Here is a tiny trained network, its code and every weight. The questions are about switching its units off for an input and a target symbol, where a switched-off unit gives its printed mean instead of its output.

import numpy as np


def w(rows, s, z=0):
    codes = np.array(rows[::2]) - 128.0
    scale = np.full(codes.shape[1], s)
    scale[-1] = z or s
    return codes * scale


def norm(h):
    return h / np.sqrt((h * h).mean(-1, keepdims=True) + 1e-5)


def f(y):
    return y / 2 * (1 + np.tanh(0.7978845608 * (y + 0.044715 * y**3)))


def softmax(a):
    e = np.exp(a - a.max(-1, keepdims=True))
    return e / e.sum(-1, keepdims=True)


def log_softmax(a):
    a = a - a.max(-1, keepdims=True)
    return a - np.log(np.exp(a).sum(-1, keepdims=True))


def net(x, mask):
    ids = ['ΔΨβεζηω'.index(c) for c in x.split()]
    T = len(ids)
    res = E[ids] + P[:T]
    u = 0
    for l in range(2):
        r = norm(res)
        for j in range(2):
            rows = slice(4 * j, 4 * j + 4)
            q, k, v = (r @ M[l][rows].T for M in (Q, K, V))
            z = softmax(np.where(np.tri(T) > 0, q @ k.T / 4**0.5, -1e9)) @ v
            o = O[l][rows]
            res = res + np.where(mask[u + j], z, o[:, -1]) @ o[:, :-1]
        u += 2
        y = f(norm(res) @ A[l][:, :-1].T + A[l][:, -1])
        res = res + np.where(mask[u : u + 12], y, B[l][:, -1]) @ B[l][:, :-1]
        u += 12
    return log_softmax(norm(res)[-1] @ U[:, :-1].T + U[:, -1])


Q, K, V, O, A, B = {}, {}, {}, {}, {}, {}
E = w([
[80,156,92,44,126,173,67],'Δ',
[68,184,112,44,56,159,76],'Ψ',
[99,213,140,46,81,204,131],'β',
[85,171,185,123,74,182,95],'ε',
[190,121,115,99,32,131,197],'ζ',
[143,29,87,148,72,208,156],'η',
[147,133,163,103,202,254,145],'ω',
],0.0085)
P = w([
[214,202,112,207,90,157,71],'0',
[223,110,101,88,110,244,74],'1',
[146,113,188,109,100,181,78],'2',
[83,132,189,150,112,130,116],'3',
[66,133,62,162,141,118,188],'4',
[89,92,148,91,162,84,153],'5',
[144,61,170,60,179,91,120],'6',
[199,96,76,97,135,101,103],'7',
],0.011)
Q[0] = w([
[176,185,136,143,142,97,90],'0.h0',
[124,106,148,144,108,115,203],'0.h0',
[154,11,81,153,91,160,179],'0.h0',
[136,149,141,158,157,68,103],'0.h0',
[134,123,95,126,100,179,116],'0.h1',
[159,82,104,95,78,102,212],'0.h1',
[136,172,125,138,164,126,85],'0.h1',
[187,148,82,115,96,160,90],'0.h1',
],0.011)
K[0] = w([
[173,129,128,134,64,65,77],'0.h0',
[71,88,168,144,149,109,151],'0.h0',
[102,96,145,122,247,88,141],'0.h0',
[174,127,89,188,95,59,97],'0.h0',
[150,134,68,163,193,121,214],'0.h1',
[48,17,108,100,112,152,174],'0.h1',
[148,255,177,154,125,109,127],'0.h1',
[75,178,57,149,180,103,191],'0.h1',
],0.0074)
V[0] = w([
[103,115,150,102,140,162,159],'0.h0',
[115,115,61,142,81,148,115],'0.h0',
[120,149,93,159,169,142,141],'0.h0',
[59,111,125,123,104,142,66],'0.h0',
[137,133,152,121,141,115,108],'0.h1',
[162,130,74,109,137,122,142],'0.h1',
[91,145,148,253,146,124,112],'0.h1',
[95,143,164,153,163,90,157],'0.h1',
],0.0057)
O[0] = w([
[75,161,224,144,128,114,246,179],'0.h0',
[119,63,196,96,135,98,100,178],'0.h0',
[129,164,187,160,77,178,135,114],'0.h0',
[129,97,137,136,153,62,166,153],'0.h0',
[117,134,48,66,133,157,119,94],'0.h1',
[177,116,139,184,154,61,58,139],'0.h1',
[66,82,107,126,64,232,109,91],'0.h1',
[169,115,3,78,76,222,140,2],'0.h1',
],0.004)
A[0] = w([
[14,122,126,116,134,101,162,110],'0.n0',
[177,37,133,100,176,127,198,63],'0.n1',
[206,44,17,153,33,85,179,2],'0.n2',
[145,131,8,245,86,30,146,58],'0.n3',
[140,96,105,179,53,172,160,135],'0.n4',
[137,184,126,82,89,124,106,65],'0.n5',
[184,137,26,92,218,97,121,50],'0.n6',
[179,63,101,90,119,3,112,77],'0.n7',
[36,153,84,118,193,140,66,70],'0.n8',
[102,126,77,105,147,95,151,65],'0.n9',
[67,115,170,99,173,121,115,30],'0.n10',
[159,118,158,165,141,190,179,61],'0.n11',
],0.0058,0.0054)
B[0] = w([
[141,150,26,168,134,69,156,211],'0.n0',
[20,103,93,151,31,159,152,237],'0.n1',
[6,118,163,77,249,3,206,178],'0.n2',
[232,89,92,50,169,112,71,126],'0.n3',
[104,100,186,125,143,5,170,254],'0.n4',
[126,87,185,113,120,115,120,99],'0.n5',
[128,96,233,148,31,202,105,98],'0.n6',
[150,164,170,159,113,229,228,158],'0.n7',
[65,128,208,197,87,165,158,98],'0.n8',
[129,132,51,101,69,204,154,72],'0.n9',
[167,187,136,75,190,81,131,113],'0.n10',
[136,143,110,143,73,99,152,152],'0.n11',
],0.0044,0.0019)
Q[1] = w([
[106,135,55,161,135,100,208],'1.h0',
[107,112,122,59,193,66,158],'1.h0',
[1,160,115,145,159,115,132],'1.h0',
[169,102,158,75,143,142,107],'1.h0',
[67,104,121,169,100,101,215],'1.h1',
[90,252,84,179,163,129,138],'1.h1',
[172,79,104,81,181,45,194],'1.h1',
[214,60,114,142,35,117,180],'1.h1',
],0.011)
K[1] = w([
[157,71,126,46,126,152,120],'1.h0',
[76,128,218,96,145,141,96],'1.h0',
[206,107,182,144,94,194,52],'1.h0',
[70,149,163,167,117,122,168],'1.h0',
[166,70,157,80,206,191,135],'1.h1',
[207,118,107,82,65,134,70],'1.h1',
[60,52,253,78,138,105,196],'1.h1',
[105,85,63,104,210,110,244],'1.h1',
],0.012)
V[1] = w([
[125,99,174,80,125,179,166],'1.h0',
[127,79,72,92,254,151,56],'1.h0',
[165,99,175,182,148,182,141],'1.h0',
[209,140,93,113,148,132,200],'1.h0',
[61,115,123,177,207,167,89],'1.h1',
[98,173,108,55,78,97,97],'1.h1',
[147,52,110,142,67,41,93],'1.h1',
[74,61,86,138,86,159,92],'1.h1',
],0.0098)
O[1] = w([
[169,96,112,137,118,137,90,162],'1.h0',
[113,161,216,112,138,139,85,83],'1.h0',
[173,102,127,89,59,124,151,254],'1.h0',
[155,101,139,108,161,99,135,93],'1.h0',
[137,158,209,100,39,180,125,115],'1.h1',
[79,170,96,186,163,162,76,47],'1.h1',
[11,122,127,105,167,86,188,152],'1.h1',
[49,67,172,111,99,165,123,146],'1.h1',
],0.012,0.0059)
A[1] = w([
[161,51,80,105,139,97,162,127],'1.n0',
[65,163,76,169,155,154,104,2],'1.n1',
[127,132,86,115,104,212,174,113],'1.n2',
[196,103,176,82,99,128,89,76],'1.n3',
[181,173,72,164,163,117,67,38],'1.n4',
[164,169,109,136,249,72,181,67],'1.n5',
[79,73,176,95,127,85,168,86],'1.n6',
[94,61,146,119,125,95,159,77],'1.n7',
[141,127,146,123,127,73,120,132],'1.n8',
[86,83,146,104,133,118,166,94],'1.n9',
[158,108,169,109,181,96,88,131],'1.n10',
[97,136,84,96,169,105,90,136],'1.n11',
],0.013,0.0098)
B[1] = w([
[101,171,167,115,147,134,112,233],'1.n0',
[126,74,149,143,130,141,251,132],'1.n1',
[94,121,101,121,96,85,116,157],'1.n2',
[184,137,145,159,126,102,180,188],'1.n3',
[110,29,138,107,176,166,83,151],'1.n4',
[121,189,100,148,128,57,96,154],'1.n5',
[97,58,178,98,138,97,112,254],'1.n6',
[91,104,166,85,124,126,127,220],'1.n7',
[119,96,132,168,101,139,112,141],'1.n8',
[109,81,147,100,114,83,142,219],'1.n9',
[142,100,80,134,45,119,163,129],'1.n10',
[190,154,127,160,140,148,160,141],'1.n11',
],0.014,0.0096)
U = w([
[97,218,222,138,130,201,64,90],'Δ',
[85,113,111,196,146,214,235,97],'Ψ',
[166,39,97,152,182,182,47,74],'β',
[76,105,34,144,1,136,130,5],'ε',
[131,179,122,165,191,41,103,208],'ζ',
[72,54,210,78,123,86,130,178],'η',
[248,114,173,130,70,132,170,137],'ω',
],0.0091,0.0022)

Each question gives the input, a string of symbols that net reads in full, and the target symbol t.
The units are the heads (4 rows each of Q, K, V and O) and the neurons (one row each of A and B). Each row of codes is followed by its name. A weight is (code - 128) times the scale printed after its matrix; where a second scale follows, it is the last column's (O, A, B and U).
mask holds one flag per unit, layer by layer, with each layer's heads first. A switched-off unit (its flag False) gives its mean, the last column of its rows in O or B, instead of its output. The means were averaged over made-up inputs and are rounded, as every weight is.
A unit's drop is (log p(t) with every unit on - log p(t) with that unit switched off) / (log p(t) with every unit on - log p(t) with every unit switched off).
The circuit of an input: a set's keep is (log p(t) with only the set's units on - log p(t) with every unit switched off) / (log p(t) with every unit on - log p(t) with every unit switched off). Starting from the 12 units with the biggest drops (on a tie, the unit counted first), units are removed one at a time, each time the one whose removal leaves the highest keep (on an exact tie, the one counted first), for as long as the keep stays at least 0.8.
units of the circuit, in order: the units of the circuit, biggest drop first
top k neurons: the k neurons with the biggest drops, biggest first
k most important neurons of layer l: the k neurons of layer l with the biggest drops, biggest first
heads that matter: for each layer, one digit per head in row order, 1 if its drop is at least 0.15 and else 0, layers parted by /
drop of u: that unit's drop, to one decimal
input η η η β β η Δ, target β: units of the circuit, in order	(1.h1; 1.h0)
input ω ω ω Ψ β, target ω: heads that matter	00 / 01
input η Δ η Δ ε, target Δ: units of the circuit, in order	(1.h0; 1.h1; 1.n6)
input Δ ε η ω, target Δ: units of the circuit, in order	(1.h1; 1.n6)
input Ψ ζ ω β, target Ψ: heads that matter	00 / 01
input β ω ω β, target β: units of the circuit, in order	(1.h1; 1.n4)
input Ψ Δ ω Ψ Δ, target Δ: units of the circuit, in order	(1.h0; 1.h1; 1.n6)
input η β ω ω ω Δ Δ, target ω: heads that matter	00 / 01
input ε β ω ω η ω, target ω: units of the circuit, in order	(1.h1)
input ε Δ ζ ε η ζ ω, target ε: heads that matter	00 / 11
input ε ζ β η η β, target β: heads that matter	00 / 01
input ω ω ε, target ω: heads that matter	00 / 00
input Δ η Ψ β, target Δ: units of the circuit, in order	(1.h1; 1.n6)
input ω β η η β η Δ ω, target β: heads that matter	00 / 11
input Δ η Ψ, target Δ: units of the circuit, in order	(1.h1; 1.n6)
input ζ ζ Ψ Δ Ψ ω ω, target Δ: heads that matter	00 / 11
input η Ψ β η ε ζ β ε, target ε: units of the circuit, in order	(1.h0; 1.h1; 1.n6)
input Ψ ε η η ζ ζ η ε, target ζ: top neuron	(1.n5)
input ζ ζ Ψ β, target ζ: units of the circuit, in order	(1.h1; 1.n5)
input η η ω ω Δ ζ ζ β, target Δ: most important neuron of layer 0	(0.n0)
input ω η ω, target ω: heads that matter	00 / 00
input ε ζ β, target ε: heads that matter	00 / 10
input Ψ ε Δ η Ψ, target ε: 2 most important neurons of layer 1	(1.n0; 1.n6)
input β η ζ Ψ ω β Ψ, target Ψ: heads that matter	00 / 11
input η η η Ψ η η ω, target Ψ: drop of 1.h0	0.9
input η η ω ζ η η β, target ζ: drop of 1.h1	0.7
input ζ η ω Δ Δ ω Δ, target Δ: drop of 1.h0	0.4
input ω ω ω η, target ω: drop of 0.n0	0.0
input Ψ Ψ η ε, target Ψ: most important neuron of layer 1	(1.n1)
